bopam_rol: [  48 -109 -174  -45 -218  112   88  194  114  -70  109  -46  168  -99
  -26   69  150  155   33  160   82   34  246 -231   84   19   93 -119
   89  -61]
voba_pip: [ 438  175   73  -88    3  151   37 -190 -252   83  100 -169  116   40
  -20  128  365  186  -18  -51  243  471  149  -85    7  -57  229    4
  -54   50]
gim_tati: [ 118    5  -98 -108   83 -193  -55 -147   92   61  106  -70   10   38
  200  172  353  -12  -29 -150  -17   65 -123   15  155  201  -47  244
  123  -23]
voba_pip: [ -34   18 -274  176   45  -41   36  179   68 -120   -5    0   14  -80
  -15  -21  -91 -222  162  246 -119 -207   40   77 -154  256    8 -253
    4   64]
bopam_rol: [-178 -155 -121 -213 -148 -106 -300  118   16  147   92   94  -23 -151
   70  160  179  130  215 -131   83 -307   -6 -365   98   95 -122   70
  277  148]
bopam_rol: [ -26  103   72    0  -42  187  161   61  399 -196  275   36  -90  163
 -297 -218 -117  282 -349  284   33   -7  131  -72  118 -185  -19 -272
   68 -214]
bopam_rol: [  61  -84  299   32 -295  253  -97  -82  146  -27   70  122 -374 -152
 -356 -114 -152  188   37  155   72 -253   79   44   -5 -217 -158    1
  121   17]
bopam_rol: [ 211   91   68   54 -179  -30  369  -52  335 -178   -3  -61  -75   61
  211  317  142  129  -75   25  188    9   66  114  243  109  -21   52
  364  -92]
gim_tati: [ -35   48  254  -34 -193 -250  383   55  237   60  -89   81  252  224
  289  172  291  236 -402 -102  103  189  -70   17  508 -142  -56  436
   96 -450]
zaz_vozet: [ 278   90  -85   84  356 -111  148 -108  163 -436  -15 -198  -75  165
  463  269  144 -160  125 -184  -49  265   39  140 -121  303   20   89
  172  -84]
voba_pip: [ -79   -1   83  -11 -123  -15   69   29  -29   65 -137   35   42   37
   53   13  -46  -22  -89 -107  -73   -4  -98   87   77  -84  -55  223
  -43 -178]
bopam_rol: [-305  -24 -465  -30 -290  -62 -143  272  422 -251  205   22  135  105
  209 -186   72  174  -65  -28 -203 -201  236 -386   62   43 -189  -35
  228 -468]
zaz_vozet: [ 270  224   60   74   90  -56  151 -230 -441  307 -229  -80   60  -38
   31  195   51 -208  118  -45  188   88 -175  289  -22  110  187  -58
 -106  399]
gim_tati: [-260   77  -23   56 -245 -340  -41   88   32  288  -71  200   57  -54
  117  108   76   57   31   19  163 -349  -99  -96  201   91 -135  -16
  234   97]
zaz_vozet: [  57   79   59   90   85 -106  -18  113   21   31   18   92  -57   -1
 -105   29  136 -136   -7  183 -134  -97 -165  160  -15  173  -80  127
  -62 -139]
zaz_vozet: [  78  -76  135  140  241 -125   97 -155   59  -97  -57  -28 -106  -16
   79   39  -64 -167   12   33  -14  110  -67  265  -58   93   10   24
  -63  122]
bopam_rol: [ 120  -20   94   43  281   95   87    2 -562  204 -233  -70  283  -22
 -150 -123  -80 -276   -1   43 -102  352 -105  208 -169 -109  279   31
 -593  127]
gim_tati: [ 201   81  -71 -151  444  -35    7   50   55 -307    3  -55  -54  248
  290  144  211 -144  137 -204 -214 -153 -166  -30   74  203  -92  247
   92  -96]
zaz_vozet: [  -8 -138 -177   23  371   26 -143 -130  539 -825  224 -113 -193  310
  452 -317 -103  114   72 -251 -235   11  357 -264 -109  -82 -203  -46
  179 -262]
zaz_vozet: [ -72  -98  -58 -138 -448  140  157  172  460 -243  109    0   21   63
  140   88   91  369 -143  -68   42 -100  235 -282  296 -147 -131  148
  366 -411]
voba_pip: [-129    8   -6  -39 -121  -66 -113  278  -18  126   -1  101  -37 -129
  -94  226   80  -55   82   76  -42 -132 -145  -37  -68  206  -75  103
  119 -110]
gim_tati: [  27  -10  -90  328  -64 -317 -113  -52  -36  188   75   91   60 -220
  -64  -93  189 -102  126  365  114    3  114   89  -95  214   27 -225
  -86  205]
bopam_rol: [-104 -287 -269   70  252 -174  -21  -64  -63  -74 -111 -110   64 -196
  277  109 -162 -288  330  -69   24  -50   67   16 -156  242  110 -237
   11  505]
voba_pip: [  37  -12 -373  131  -85  248  -22    0  390 -583  180  -97  -61  149
  113 -440 -181  123   72   75 -183 -176  464 -217 -102 -136  -94 -319
   86 -218]
gim_tati: [-136   26 -150  -97  -44  102   38  505  354 -300  257   70   85   90
  -83   61   87  241  -66  246  -26 -101  191 -409   37   78  -32 -202
  229 -344]
voba_pip: [ 307  230 -113   72  701 -162   84 -251 -326   54   18 -188  152  167
   72   -6  141 -337  -18   29  -27  377 -183  272 -156  255  274 -197
 -346  336]
voba_pip: [ 307 -244  -84   84  139  174  283 -143  193 -364   32 -187  -60 -119
   94   80  -74  -32  205  156  142   33  306   55   12   58  168 -303
   93  379]
bopam_rol: [-374  -95 -377  -94  473 -329  -49  383  -97 -138 -155   24  368  164
  472   61  -33 -303  173 -215 -267 -161 -135 -251  -30  256    4   14
  -79   -7]
zaz_vozet: [  94    6   58   60  207    5   -1  -38   48 -145   47  -28  -65   60
  -22  -66   10  -81  -34   51 -112  124  -20  115  -92   38   -4   40
 -110  -89]
gim_tati: [ 160   36  216  169 -192   84  -57 -122  -39   29   58  116    5   23
 -216 -399  105  196  -91  210   29   31  210  -13   73 -331  -46   33
 -229 -160]
gim_tati: [ 445  140  189  255  145  -46  333 -493  -65   68  -53 -200  -78  -14
  -18   86   56 -161 -160  115  170  490  -47  581  -38   83  211  -52
 -169  220]
zaz_vozet: [-141 -112  380   77 -212  -58  193 -397    1  306 -131   -1  -54  -80
 -101  -65 -290  115 -347  -91  245  308  -60  309  128 -336   66   37
 -107  162]
zaz_vozet: [  22   32  236 -140   57  248   18  400 -171  112  -26  136 -108 -109
 -465  211  -59  -61   60  261  -50 -206 -239   22  -71   67   26   20
  -49  -10]
voba_pip: [ 496  274  158    3   78  249   87 -133   57 -268   47 -120 -339  111
  -32  227  147  -12   81  -29  -12   69  -55  225 -105  137  -42  142
  187 -140]
bopam_rol: [ -23 -152   73  121   -9  -75 -211 -513 -316  241 -249  -48 -183 -183
   76 -181 -271 -256  189 -286  -21  -28 -109  331 -172 -116  -39  106
 -197  424]
gim_tati: [  75   91  295  -53 -512  -39  350 -114  367   25   33   74  188  291
  158 -104  335  511 -559 -105  116  184  119  -61  638 -448 -132  491
  100 -662]
voba_pip: [  14  130 -592  212    5  223 -290  186  246 -654  191  -73 -116  118
  116 -448 -165  -66  337  115 -344 -312  445 -280 -425  110 -151 -413
   88 -267]
voba_pip: [-295  -69  -46   10 -126   -3   53   12  418  -63  182  101  -27  101
 -167 -348 -209  187 -332  161  -75 -208   59  -66  199 -211 -128 -163
   25 -160]
bopam_rol: [  89  202  199 -129 -166  -65  -20  -29  -22  160  -12   81  -62  111
   63  198  271  173  -85 -171   98  -56 -162  -42  215  -27 -125  328
  200 -191]
voba_pip: [ -11   89   80  -24 -231  130 -263 -104  -53   48  103   68 -123    6
 -132 -213  -10  259   24  -62  102  -53  164 -220  -59 -246  -89  -61
   60  -41]
zaz_vozet: [ -51   28   35  -49 -127  143   36  -53 -100  130  -44   19   47   30
 -157 -181 -146   74 -113   -6   12  -62    0   -7   75 -234   30  -53
 -119   29]
gim_tati: [-208 -135  -14  -77 -191  133 -147  175  -22   69   60   56   28 -132
 -202  -77 -126  125    4   59   15  -16  106 -213  -88 -128    9  -98
  -21  -36]
gim_tati: [-148   82   93 -141 -349   56  -10 -110   27  197  -51   72  -39   77
   -8  -58  -79  234 -165 -220   95 -182  -59  -91  237 -272 -121  133
  152  -80]
zaz_vozet: [ 174  123 -248  -40  168   86   -1    3  -21 -273   15 -130   55  163
  243   -8   82  -42  155 -142  -82  -12  117 -131  -64   82   30  -63
   58  -34]
zaz_vozet: [  53  169 -262  -44  -89 -179 -352  178 -114   91  143   65   54  -55
  135  163  440   60  307  -10   63 -177   62 -356  -69  297  -81   -9
  240  -10]
gim_tati: [-115    1 -184  258 -477   15  174  195  390 -157  143   50  124  -61
  -69 -183  -38  234 -141  387   94  -13  407 -130   54  -67   -8 -326
  125 -278]
bopam_rol: [ -17  -89 -318   79   89 -227 -436 -282 -111   35  106 -124 -128 -239
  253   82   67 -116  413 -183  145   75  157 -129 -352  304   17 -258
  185  479]
voba_pip: [-101   35 -243  -69 -279 -206  -61  219   52   79   64   29  278  -10
  286  191  362  200   65  -72  142    3  165 -391  159  122  -12   44
  252 -160]
zaz_vozet: [-219  -78   38  125 -240 -338   18 -204  540 -153  102   15  -79   96
  378  -22   71  201 -280 -191   24  185  104   32  165  -31 -228  242
  277 -386]
bopam_rol: [ 186  174  523   -4  -81  277  382  108  138  -57  -43  130 -149  179
 -381  -10  -78  164 -356  246   -3  -40 -153  253  243 -277  -47  187
  -68 -349]
gim_tati: [ -91   67  245   78 -396   -8  347   43  178   27 -139  107  126  131
   64  -44  -63  264 -308   18  142   17   91   22  332 -323  -50  133
   67 -319]
voba_pip: [ 301  207 -221   68  520 -206 -115 -139  -98 -314  -20 -135 -104  150
  488  221  215 -259  418 -221  -18  -34  -15   -2 -210  419   -8  -67
  190  248]
[  11   -8  512 -267 -156  125   41   23  119  248  108  100 -240  -36
 -373  295  114  243 -335   -9  101  111 -317  107  211 -111  -85  392
  134 -219] : voba_pip
[ 175 -141  236 -148  -68  327  153   72   88  -96  106 -101  -97 -115
 -257  234   -1  174 -100   95  126  322   84   -2  -27  -78  141   24
   49  -61] : gim_tati
[ 335  -34  236   42  -70    5  252 -350 -276  336 -205 -133  -24 -196
  -54  296   95 -161  -12  -31  197  281 -183  465   79   55  187  191
 -115  326] : bopam_rol
[  88  133  -79 -117  127   59  -21  -44   77  -90  113  -61  -68  140
   23   27   74   37  -47  -82  -40  -29  -60  -46   31   57  -24   -6
  100  -42] : gim_tati
[ -67  -81  387   84 -473  -51   55 -331 -262  577 -235   86 -105 -313
 -203  113 -171   77  -56  -35  373   47 -104  277   97 -228   45   59
   -3  381] : gim_tati
[ 340   56   91 -108  326  261   45  -21   37 -389   58  -87 -106  235
   23  -81  100    0   31  -75 -197   37   21   -5    0  -78  -23  177
  -85 -199] : gim_tati
[ 158  165 -440 -133 -150  -70 -232  371 -180   54  100  -10  190 -104
  192  374  543   27  442   13   81 -225  108 -456  -35  430   20  -41
  321   19] : zaz_vozet
[ 151 -191 -192  -59 -158   89  207  169  201 -239   60 -137  175  -91
  208  251  216  123  111   50  102  126  295 -210  118  108  115  -22
  200  -62] : voba_pip
[-603  -20  -63  205 -447 -222  172  222  112  306 -279  257  201   10
  -76 -330 -397 -136 -327  131 -246 -414 -210  232  213 -183 -193  103
 -188 -326] : voba_pip
[ -42    5  167   79 -181  -16  -96 -263 -218  389   19   17   46 -121
 -270 -212  -48   87 -202   62  147  295    8  124  -46 -230  101  -56
 -262  114] : gim_tati
[  67  146  107   -3  237  235 -159   -2 -191  -84  103   36   -1  183
 -299 -433 -110   64  -99   96 -133  100   66  -92 -170 -283   42 -139
 -353 -115] : gim_tati
[ -50  -21  136 -223  610 -142 -254  216 -348   26 -108  122   10  108
   93  145  118 -235  252 -203 -186 -188 -353 -135  -69  153  -57  263
 -133  125] : gim_tati
[  29   33  -52   50 -153  118  192 -104  225    0  141  -80   28   40
 -199 -170  -65   97 -335  179  -18  174   67  149   88 -108   64 -117
  -83 -156] : bopam_rol
[  64  148  422  -99 -252 -245  127  -70   34  440   -2  190 -117  -69
  -67  457  323  259 -116   35  439 -151 -250   31  413   55  -77  187
  381  172] : gim_tati
[   1   65 -559   27  214   93 -396  -60  487 -702  513  -92 -127  248
  219 -517   23  288  197   10  -86 -211  593 -630 -193  -13 -142 -587
  281  -44] : voba_pip
[-167  -86 -175  299 -175 -387 -106   68   51   27  -72  174  266   -5
  259 -348  192  -52   66  126 -136 -177  178  -82  116  -20 -151  110
 -164 -211] : gim_tati
[ -17  343 -261   40  -10  226   27 -110  143 -255  100  -71  -27  357
  -15 -465 -259   99 -199  -55 -161 -133  134  -60  -39 -228  -59 -290
  -30 -225] : gim_tati
[ 154   50  548  -44 -131  137  274  236  100  -46   -6  188  -38   68
 -213  177  138  333 -153  225  231    1   39  -89  279 -234  -15  145
  105 -222] : gim_tati
[ 166 -114  177   35   79  102  201  -59 -223  183  -97  -75   62 -177
 -232  124  -49 -138  -35  174   93  271  -73  269  -47    4  232  -38
 -250  238] : zaz_vozet
